(in the rows, 128 means zero)
Each row is followed by its group and then its class within the group.
[124 110 114 140  84 183 165 140  99 146 101 133 142 133 100 104 125 103] : [62]:S
[124 104 113 149  77 119 184 146 143 135  76 111 157 101 151 100 144  62] : [69]:A
[106 132 127 134  92 161 157 123 138 134  92 135 141 147 118 119 122  98] : [62]:F
[145  99 103 125  99 173 137 140  76 149 122 126 148 123 102  85 143 134] : [62]:B
[109 102 122 166  52 106 215 146 141 135  59 102 164  87 149 108 132  33] : [69]:J
[157 108  96 132 115 124 120 164 113 137 134 106 155  97 146 100 157 137] : [69]:J
[135 116 101 119 113 196 144 130  47 146 154 147 113 128  76 111 123 166] : [62]:F
[124 106 100 129  99 180 166 137  76 145 123 136 130 127 103 104 134 125] : [62]:S
[131 155 141 121  94 177 121 118  92 127 130 143 138 132  77 130  96 158] : [62]:B
[148 155 143 141 121 125 120 129 143 113 123 127 134 109 125 160 101 136] : [69]:A
[140 110  95 118 112 178 139 142  82 144 126 138 139 134 112  90 149 140] : [62]:B
[155 138 119 125 127 116 102 144 113 123 148 109 144  93 139 130 131 164] : [69]:J
[128 113 125 149 106 135 149 143  82 125 142 120 119  99 103 136 116 136] : [69]:A
[ 94 152 171 152  63 159 167 105 127 115  98 147 137 133  75 146  71  97] : [62]:B
[118 132 131 129  97 184 142 124 110 137 112 148 129 140  92 129 106 124] : [62]:F
[138 133 137 129  99 168 113 135 126 133 108 132 154 135 105 112 123 125] : [62]:B
[130 154 135 130  93 144 115 133 186 128  78 116 176 132 146 108 130 100] : [62]:B
[136 158 146 116 131 155  80 123 137 115 141 136 136 148 103 141 108 167] : [62]:B
[ 89 112 181 190  11  98 247 117 146 119  37 111 163  85 103 122  82   4] : [69]:L
[134 127 125 149  99 107 141 147 143 125 106 102 158 102 142 120 134 113] : [69]:J
[151 119 130 138 117 115 117 146 107 122 139 107 143  98 114 124 127 144] : [69]:L
[133 163 182 149 116 126  92 117 140 108 142 138 125 114  79 176  69 146] : [69]:A
[116 132 142 139  84 161 147 122 129 130  97 137 145 140 100 119 110 104] : [62]:B
[116  96 108 139  76 169 182 136 104 149  88 129 146 133 111  87 139  82] : [62]:B
[149 113 121 136 132 111 117 144 116 130 135 119 135 104 126 123 135 135] : [69]:A
[116 146 127 127 117 162 145 122 139 133  99 138 137 134 128 130 114 108] : [62]:S
[108 152 125 130  86 174 154 125 136 133  91 136 142 125 128 130 113 109] : [62]:F
[113 117 134 143  65 165 177 139 131 141  77 130 157 129 108 104 120  75] : [62]:B
[101 156 166 148  78 174 159 108  97 116 118 152 122 123  62 159  66 127] : [62]:S
[152 127  99 113 146 175  91 151 105 137 151 136 128 132 118 124 144 175] : [62]:S
[156 100  62 105 145 186 116 157  80 160 145 133 128 131 144  91 174 160] : [62]:S
[104 117 146 140  79 181 180 112  58 135 122 157 112 132  47 127  81 119] : [62]:F
[144 129 123 131 130 135 108 140 115 126 143 121 148 107 121 131 119 150] : [69]:A
[131 132 125 141 117 131 133 141 110 127 135 124 127 104 119 137 119 141] : [69]:A
[123 167 169 156  93 119 117 123 147  99 120 118 152 107 102 159  81 131] : [69]:J
[128 118 117 140 107 129 147 137  95 132 130 122 130 101 120 122 125 124] : [69]:A
[116  98 121 147  73 164 182 140 108 148  87 128 151 133  98  95 129  84] : [62]:B
[137 141 135 145 106 131 122 140 107 113 136 115 145 104 103 136 112 149] : [69]:J

Each row is followed by its group and then its class within the group.
[128 177 115 120 193 132 117 102 137 120  76 141 130 152 160 140 106 114] : Q597:Q61
[122 173 124 126 153 120 120 115 134 123 106 128 151 112 140 138 134 118] : Q597:Q149
[164 172 117 140 127 138 126 151 136 122  42 141 135 147 189 165 145 138] : Q597:Q61
[125 134  98 126  72 140 143 114 117 120  76 119 111 133 162 135 142 131] : Q461:Q915
[118 163 106 112 168 142 119 127 130 129  92 140 143 158 173 127 113 125] : Q597:Q61
[ 86 140 121 110  91 118 137 115 125 131 104 121 123 137 144 134 125  99] : Q461:Q915
[144 186 126 144 129 138 120 154 106 144  71 141 135 172 162 104 151 110] : Q597:Q61
[105 141 109 133 137 127 150 123 121 140 117 145 125 102 161 118 126 123] : Q211:Q799
[133 128 101 117 103 138 149  92 113 134 118 123 106 109 149 118 125 116] : Q461:Q915
[105 134 145 157 144 118 145 139 119 115  80 142 108 119 146 125 111 111] : Q211:Q932
[152 132 112 112 103 139 141 110 117 147  73 140 170 199 163 146 139 131] : Q461:Q493
[118 135 127 123  70 141 145 109 118 115 114 124 132 127 164 123 112 121] : Q461:Q915
[113 133 126 149 153 137 144  97 120 126 125 122 126 139 173 117 106 130] : Q211:Q799
[113 170 141 137 158 126 118 113 126 141 100 144 149 144 156 144 108 108] : Q597:Q61
[ 96 127 126 120 116 128 143 129 114 137 151 126  84 122 154 119 110 102] : Q461:Q915
[134 136 105 122 119 148 144 107  99 141  70 118  99 180 169 140 154 132] : Q461:Q493
[123 131 136 120 151 128 155 124 127 116 125 129 130 114 183 104 115 110] : Q211:Q799
[142 173 140 140 126 128 124 124 135 120  84 145 145 154 177 124 103  97] : Q597:Q61
[138 168 148 144 132 130 148 124 123 121  67 140 108 154 159 119  88 138] : Q211:Q932
[112 113 112 117 117 136 134 104 119 148  90 136 112 147 170 157 158 100] : Q461:Q493
[130 178 138 124 158 115 129 124  40 111 108 142 130 144 169 148 116 110] : Q597:Q61
[126 127  96 117 148 137 144  74 120 131  89 128  89 176 160 166 147 119] : Q461:Q493
[122 154 132 138 187 124 133 106 138 107 113 134 137 106 136 145 125 106] : Q597:Q149
[151 134  60 118 123 144 158 131 121 113  15 152  83 144 122 165 175 144] : Q461:Q493
[199 148 163 145 116 136 152 100 121 111  52 146 106 136 151 123 128 141] : Q211:Q932
[126 132  92 102 104 127 140 121 124 133  54 131 113 208 134 129 145 146] : Q461:Q493
[111 142  87 121  99 137 115 105 127 141  55 130 104 211 131 132 143 160] : Q461:Q493
[141 148 111 137 151 133 151 111 126 132  92 135  97 110 175 126 123 117] : Q211:Q799
[135 171 136 122 146 130 112 115 132 114  88 124 135 170 174 129 118 137] : Q597:Q61
[140 143 106 117 120 144 143  84 116 126  62 136  99 153 147 141 143 116] : Q461:Q493
[127 136 126 132 135 144 129 118 112 120  97 139 117 105 177 114  95 134] : Q211:Q799
[131 130  92 122  89  98 157  91 120 121 106 127 102 138 160 138  93 120] : Q461:Q915
[119 190 102 141  76 121 163 125 109 114 112 115 133 108 154 116 125 129] : Q461:Q915
